Here is a tiny trained network, its code and every weight. The questions are about switching its units off for an input and a class, where a switched-off unit gives its printed mean instead of its output.

import numpy as np


def w(rows, s, z=0):
    codes = np.array(rows[::2]) - 128.0
    scale = np.full(codes.shape[1], s)
    scale[-1] = z or s
    return codes * scale


def f(y):
    return np.maximum(y, 0)


def log_softmax(a):
    a = a - a.max(-1, keepdims=True)
    return a - np.log(np.exp(a).sum(-1, keepdims=True))


def net(x, mask):
    res = np.array(x, float).reshape(1, 3) / 4 @ E
    y = f(res @ A[0][:, :-1].T + A[0][:, -1])
    res = res + np.where(mask, y, B[0][:, -1]) @ B[0][:, :-1]
    return log_softmax(res[-1] @ U[:, :-1].T + U[:, -1])


A, B = {}, {}
E = w([
[146,4,130,96],'x0',
[110,108,86,158],'x1',
[40,87,118,81],'x2',
],0.014)
A[0] = w([
[142,60,164,150,30],'n1',
[124,83,146,128,1],'n2',
[60,106,146,119,53],'n3',
[92,115,159,72,110],'n4',
[200,119,136,118,92],'n5',
[134,134,206,99,129],'n6',
[98,114,178,70,233],'n7',
[137,22,160,173,30],'n8',
[40,95,124,143,48],'n9',
[99,127,161,95,108],'n10',
[87,118,107,149,106],'n11',
[143,70,153,136,32],'n12',
[149,166,213,48,176],'n13',
[183,133,60,172,79],'n14',
[97,100,160,127,210],'n15',
[90,132,69,205,153],'n16',
[111,245,139,104,39],'n17',
[146,147,192,68,132],'n18',
[160,82,131,84,80],'n19',
[174,112,77,51,33],'n20',
[104,104,75,194,195],'n21',
[238,135,124,186,77],'n22',
[176,63,137,64,115],'n23',
[143,102,57,112,57],'n24',
[169,133,113,122,58],'n25',
[151,82,141,115,36],'n26',
[91,105,151,100,112],'n27',
[161,85,146,70,54],'n28',
[136,117,29,144,155],'n29',
[87,187,208,104,131],'n30',
[198,138,169,138,124],'n31',
[160,99,116,76,45],'n32',
[107,163,134,128,100],'n33',
[113,225,129,146,159],'n34',
[121,126,84,88,247],'n35',
[115,194,78,76,60],'n36',
[233,100,161,150,72],'n37',
[191,136,116,124,154],'n38',
[105,153,135,139,73],'n39',
[157,42,151,129,19],'n40',
],0.013,0.0036)
B[0] = w([
[163,201,55,127,193],'n1',
[153,130,123,126,168],'n2',
[31,184,179,99,194],'n3',
[33,146,196,117,191],'n4',
[70,177,199,135,177],'n5',
[198,17,191,213,161],'n6',
[78,71,203,96,213],'n7',
[167,127,69,80,238],'n8',
[108,148,209,26,216],'n9',
[83,161,209,70,164],'n10',
[62,82,162,90,169],'n11',
[158,198,67,118,186],'n12',
[176,41,148,231,192],'n13',
[43,176,222,98,185],'n14',
[84,100,252,181,194],'n15',
[234,9,98,200,196],'n16',
[213,157,81,98,243],'n17',
[233,16,178,232,168],'n18',
[216,125,16,108,198],'n19',
[218,163,90,53,164],'n20',
[136,47,231,212,197],'n21',
[3,176,192,127,236],'n22',
[223,102,16,111,237],'n23',
[153,85,114,153,169],'n24',
[70,183,150,95,149],'n25',
[172,137,69,71,178],'n26',
[78,140,213,98,188],'n27',
[221,124,47,88,194],'n28',
[212,38,148,193,184],'n29',
[198,117,57,193,199],'n30',
[21,125,189,131,198],'n31',
[180,172,42,120,173],'n32',
[155,158,113,108,166],'n33',
[162,114,6,134,254],'n34',
[66,59,141,118,194],'n35',
[210,179,66,84,180],'n36',
[49,130,176,72,212],'n37',
[82,110,196,84,184],'n38',
[178,180,55,65,154],'n39',
[183,175,92,104,224],'n40',
],0.0051,0.0098)
U = w([
[167,142,44,97,36],'0',
[162,51,167,180,252],'1',
[17,239,201,1,35],'2',
],0.0067,0.0036)

Each question gives the input, the list of numbers given to net, and the class t.
The units are the neurons (one row each of A and B). Each row of codes is followed by its name. A weight is (code - 128) times the scale printed after its matrix; where a second scale follows, it is the last column's (A, B and U).
mask holds one flag per neuron, in row order. A switched-off neuron (its flag False) gives its mean, the last column of its row in B, instead of its output. The means were averaged over made-up inputs and are rounded, as every weight is.
A unit's drop is (log p(t) with every unit on - log p(t) with that unit switched off) / (log p(t) with every unit on - log p(t) with every unit switched off).
The circuit of an input: a set's keep is (log p(t) with only the set's units on - log p(t) with every unit switched off) / (log p(t) with every unit on - log p(t) with every unit switched off). Starting from the 12 units with the biggest drops (on a tie, the unit counted first), units are removed one at a time, each time the one whose removal leaves the highest keep (on an exact tie, the one counted first), for as long as the keep stays at least 0.8.
circuit, biggest first: the units of the circuit, biggest drop first
most important unit: the unit with the biggest drop
k most important neurons: the k neurons with the biggest drops, biggest first
drop of u: that unit's drop, to one decimal
input [7,0,-6], class 0: most important unit => n23
input [-3,-6,-2], class 1: circuit, biggest first => n13, n18
input [0,4,-6], class 2: 2 most important neurons => n22, n14
input [5,-5,2], class 0: circuit, biggest first => n23, n28
input [4,-5,-8], class 2: circuit, biggest first => n22, n37
input [-4,8,-3], class 1: circuit, biggest first => n21, n16
input [-6,-8,5], class 1: circuit, biggest first => n13, n18
input [6,4,7], class 2: 2 most important neurons => n9, n3
input [7,2,6], class 0: 2 most important neurons => n23, n19
input [-6,7,3], class 1: 2 most important neurons => n21, n16
input [6,7,8], class 2: 2 most important neurons => n9, n3
input [-6,7,4], class 1: 2 most important neurons => n21, n16
input [-2,-8,5], class 1: drop of n13 => 0.1
input [7,-7,6], class 0: drop of n19 => 0.2
input [1,-5,-8], class 2: most important neuron => n22
input [2,1,-3], class 2: drop of n16 => 0.2
input [4,-1,-5], class 2: drop of n22 => 0.1
